Below is a small trained network, with its code and all its weights. Each question gives an input and a class and asks what happens when units are switched off, that is, made to give their printed mean instead of their output.

import numpy as np


def w(rows, s, z=0):
    codes = np.array(rows[::2]) - 128.0
    scale = np.full(codes.shape[1], s)
    scale[-1] = z or s
    return codes * scale


def norm(h):
    return h / np.sqrt((h * h).mean(-1, keepdims=True) + 1e-5)


def f(y):
    return np.maximum(y, 0)


def log_softmax(a):
    a = a - a.max(-1, keepdims=True)
    return a - np.log(np.exp(a).sum(-1, keepdims=True))


def net(x, mask):
    res = np.array(x, float).reshape(1, 4) / 4 @ E
    u = 0
    for l in range(3):
        y = f(norm(res) @ A[l][:, :-1].T + A[l][:, -1])
        res = res + np.where(mask[u : u + 12], y, B[l][:, -1]) @ B[l][:, :-1]
        u += 12
    return log_softmax(norm(res)[-1] @ U[:, :-1].T + U[:, -1])


A, B = {}, {}
E = w([
[147,133,127,147,133,59,159,186,41,138],'x0',
[146,127,88,160,2,168,138,183,89,154],'x1',
[96,96,107,59,85,134,199,152,235,116],'x2',
[156,114,75,89,152,130,90,206,112,170],'x3',
],0.0082)
A[0] = w([
[115,171,179,86,146,123,159,83,163,72,66],'L0N0',
[92,85,126,54,192,133,60,104,178,229,3],'L0N1',
[213,115,188,99,91,123,117,182,95,204,155],'L0N2',
[173,126,31,113,224,98,76,102,247,131,51],'L0N3',
[175,185,112,166,86,138,136,50,174,110,135],'L0N4',
[204,165,109,17,166,58,75,210,102,59,103],'L0N5',
[34,69,74,52,98,108,157,160,195,38,57],'L0N6',
[137,154,94,94,108,67,187,201,211,82,78],'L0N7',
[159,89,130,196,164,47,162,62,124,141,125],'L0N8',
[188,177,150,13,15,137,119,175,163,207,96],'L0N9',
[3,58,147,14,220,111,152,66,91,112,113],'L0N10',
[71,161,164,47,98,178,172,151,122,116,70],'L0N11',
],0.0054,0.0041)
B[0] = w([
[111,101,194,144,193,84,159,62,107,161,194],'L0N0',
[224,56,128,119,133,238,104,128,107,113,189],'L0N1',
[101,150,163,99,151,22,45,145,136,124,234],'L0N2',
[205,67,182,73,128,248,159,197,123,115,225],'L0N3',
[156,149,80,145,205,52,102,158,135,178,201],'L0N4',
[150,82,129,43,150,101,118,60,91,190,220],'L0N5',
[168,144,39,254,123,173,231,55,178,140,240],'L0N6',
[50,71,68,152,125,155,161,33,149,139,221],'L0N7',
[82,146,115,92,84,40,60,93,158,78,192],'L0N8',
[23,109,214,83,102,171,153,124,181,111,250],'L0N9',
[101,80,197,50,71,151,107,144,107,65,253],'L0N10',
[113,100,78,162,160,123,176,127,163,153,165],'L0N11',
],0.0057,0.0042)
A[1] = w([
[154,202,132,254,136,129,90,120,84,137,88],'L1N0',
[119,195,139,109,187,105,160,153,90,151,75],'L1N1',
[139,141,124,113,175,146,39,154,97,164,211],'L1N2',
[109,158,120,101,180,114,83,191,153,143,178],'L1N3',
[140,158,136,141,111,216,153,152,178,67,177],'L1N4',
[148,69,78,138,93,96,136,126,130,124,133],'L1N5',
[120,173,74,68,51,209,106,216,153,151,118],'L1N6',
[152,127,82,198,174,137,216,141,164,191,90],'L1N7',
[167,157,120,78,182,194,129,137,136,121,5],'L1N8',
[206,141,135,95,186,140,146,144,132,173,133],'L1N9',
[173,88,99,124,167,207,107,153,118,69,45],'L1N10',
[150,223,168,210,98,119,84,135,104,50,68],'L1N11',
],0.0075,0.0026)
B[1] = w([
[124,69,54,136,103,198,99,57,41,74,231],'L1N0',
[153,168,77,51,128,91,145,94,152,150,154],'L1N1',
[124,121,77,95,77,144,217,118,184,133,251],'L1N2',
[130,88,121,128,103,152,187,136,106,204,177],'L1N3',
[76,79,83,83,147,94,148,164,96,182,223],'L1N4',
[116,93,140,105,179,156,134,51,176,205,180],'L1N5',
[103,107,254,230,209,76,81,139,142,113,254],'L1N6',
[106,188,59,158,82,111,183,80,245,107,183],'L1N7',
[149,127,127,82,149,233,88,182,93,97,175],'L1N8',
[209,167,138,73,156,180,99,151,142,162,181],'L1N9',
[225,93,193,97,155,210,81,108,161,129,188],'L1N10',
[162,94,82,119,64,233,52,66,145,64,210],'L1N11',
],0.0067,0.0051)
A[2] = w([
[64,100,118,159,65,112,213,172,209,153,118],'L2N0',
[167,168,210,75,164,100,77,136,89,94,171],'L2N1',
[61,132,12,89,64,198,188,72,86,134,217],'L2N2',
[115,145,195,135,155,89,172,183,121,1,97],'L2N3',
[37,73,210,106,190,125,101,124,114,124,233],'L2N4',
[68,63,80,192,110,172,118,116,107,121,156],'L2N5',
[61,162,187,191,226,91,117,58,184,94,141],'L2N6',
[73,139,29,103,181,70,121,141,29,164,49],'L2N7',
[120,67,135,119,91,163,173,85,105,75,114],'L2N8',
[184,160,81,68,144,38,126,142,91,189,7],'L2N9',
[105,116,179,93,108,101,218,75,164,59,93],'L2N10',
[167,184,112,138,169,80,70,150,176,121,79],'L2N11',
],0.0069,0.0019)
B[2] = w([
[45,152,137,210,136,175,127,134,144,133,243],'L2N0',
[46,194,84,202,138,194,188,111,220,190,174],'L2N1',
[127,125,3,114,174,81,86,80,182,82,254],'L2N2',
[189,142,183,194,186,133,159,168,14,50,145],'L2N3',
[171,151,153,172,30,113,99,209,9,154,239],'L2N4',
[66,90,174,179,76,43,60,71,170,72,220],'L2N5',
[166,173,161,104,107,45,226,245,49,122,210],'L2N6',
[214,105,85,88,106,81,116,169,215,181,162],'L2N7',
[136,175,122,138,165,88,105,94,113,53,212],'L2N8',
[164,205,79,138,32,6,122,210,168,177,158],'L2N9',
[154,246,121,100,189,227,136,166,122,178,209],'L2N10',
[75,111,162,85,150,158,31,113,100,78,129],'L2N11',
],0.0054,0.007)
U = w([
[159,245,231,110,159,101,188,118,37,84,77],'0',
[204,136,59,55,78,26,103,175,104,243,90],'1',
[18,135,86,178,130,157,210,90,245,126,125],'2',
[144,77,69,166,65,107,9,8,68,8,101],'3',
[206,52,199,55,167,245,101,137,127,163,254],'4',
[52,50,255,221,55,90,68,202,98,187,83],'5',
],0.0096,0.0022)

Each question gives the input, the list of numbers given to net, and the class t.
The units are the neurons (one row each of A and B). Each row of codes is followed by its name. A weight is (code - 128) times the scale printed after its matrix; where a second scale follows, it is the last column's (A, B and U).
mask holds one flag per neuron, layer by layer. A switched-off neuron (its flag False) gives its mean, the last column of its row in B, instead of its output. The means were averaged over made-up inputs and are rounded, as every weight is.
A unit's drop is (log p(t) with every unit on - log p(t) with that unit switched off) / (log p(t) with every unit on - log p(t) with every unit switched off).
The circuit of an input: a set's keep is (log p(t) with only the set's units on - log p(t) with every unit switched off) / (log p(t) with every unit on - log p(t) with every unit switched off). Starting from the 12 units with the biggest drops (on a tie, the unit counted first), units are removed one at a time, each time the one whose removal leaves the highest keep (on an exact tie, the one counted first), for as long as the keep stays at least 0.8.
circuit, biggest first: the units of the circuit, biggest drop first
unit that matters most: the unit with the biggest drop
top k neurons: the k neurons with the biggest drops, biggest first
k most important neurons of layer l: the k neurons of layer l with the biggest drops, biggest first
drop of u: that unit's drop, to one decimal
input [-3,-6,-6,-4], class 0: circuit, biggest first => L2N6
input [5,-1,-6,1], class 1: circuit, biggest first => L2N7, L1N1
input [7,-3,7,8], class 2: 2 most important neurons of layer 2 => L2N6, L2N0
input [1,8,-8,6], class 3: circuit, biggest first => L1N0, L2N5
input [-6,-7,8,3], class 4: circuit, biggest first => L0N3, L0N1
input [-2,8,-6,8], class 5: top 3 neurons => L1N6, L0N6, L0N9
input [-8,5,2,2], class 5: circuit, biggest first => L1N6, L1N2
input [0,-7,7,-7], class 0: top 2 neurons => L0N10, L2N6
input [-4,-6,8,4], class 4: top 3 neurons => L0N3, L0N1, L0N10
input [-3,-4,7,5], class 4: top 4 neurons => L0N3, L0N1, L1N10, L0N10
input [-5,-2,5,6], class 4: top 3 neurons => L0N3, L0N1, L1N10
input [7,0,-7,1], class 1: 2 most important neurons of layer 2 => L2N7, L2N9
input [-3,5,-1,-2], class 5: top 2 neurons => L1N6, L0N6
input [4,2,7,5], class 2: unit that matters most => L0N6
input [2,6,-1,6], class 5: top 2 neurons => L1N6, L0N9
input [0,-7,2,-2], class 0: 2 most important neurons of layer 0 => L0N0, L0N8
input [5,7,-7,2], class 3: top 2 neurons => L1N0, L1N11
input [8,7,7,7], class 5: drop of L1N6 => 0.5
input [4,7,4,3], class 5: drop of L1N6 => 0.2
input [-4,-3,-1,-3], class 0: unit that matters most => L0N0
input [-8,-4,3,-6], class 0: drop of L2N6 => 0.4
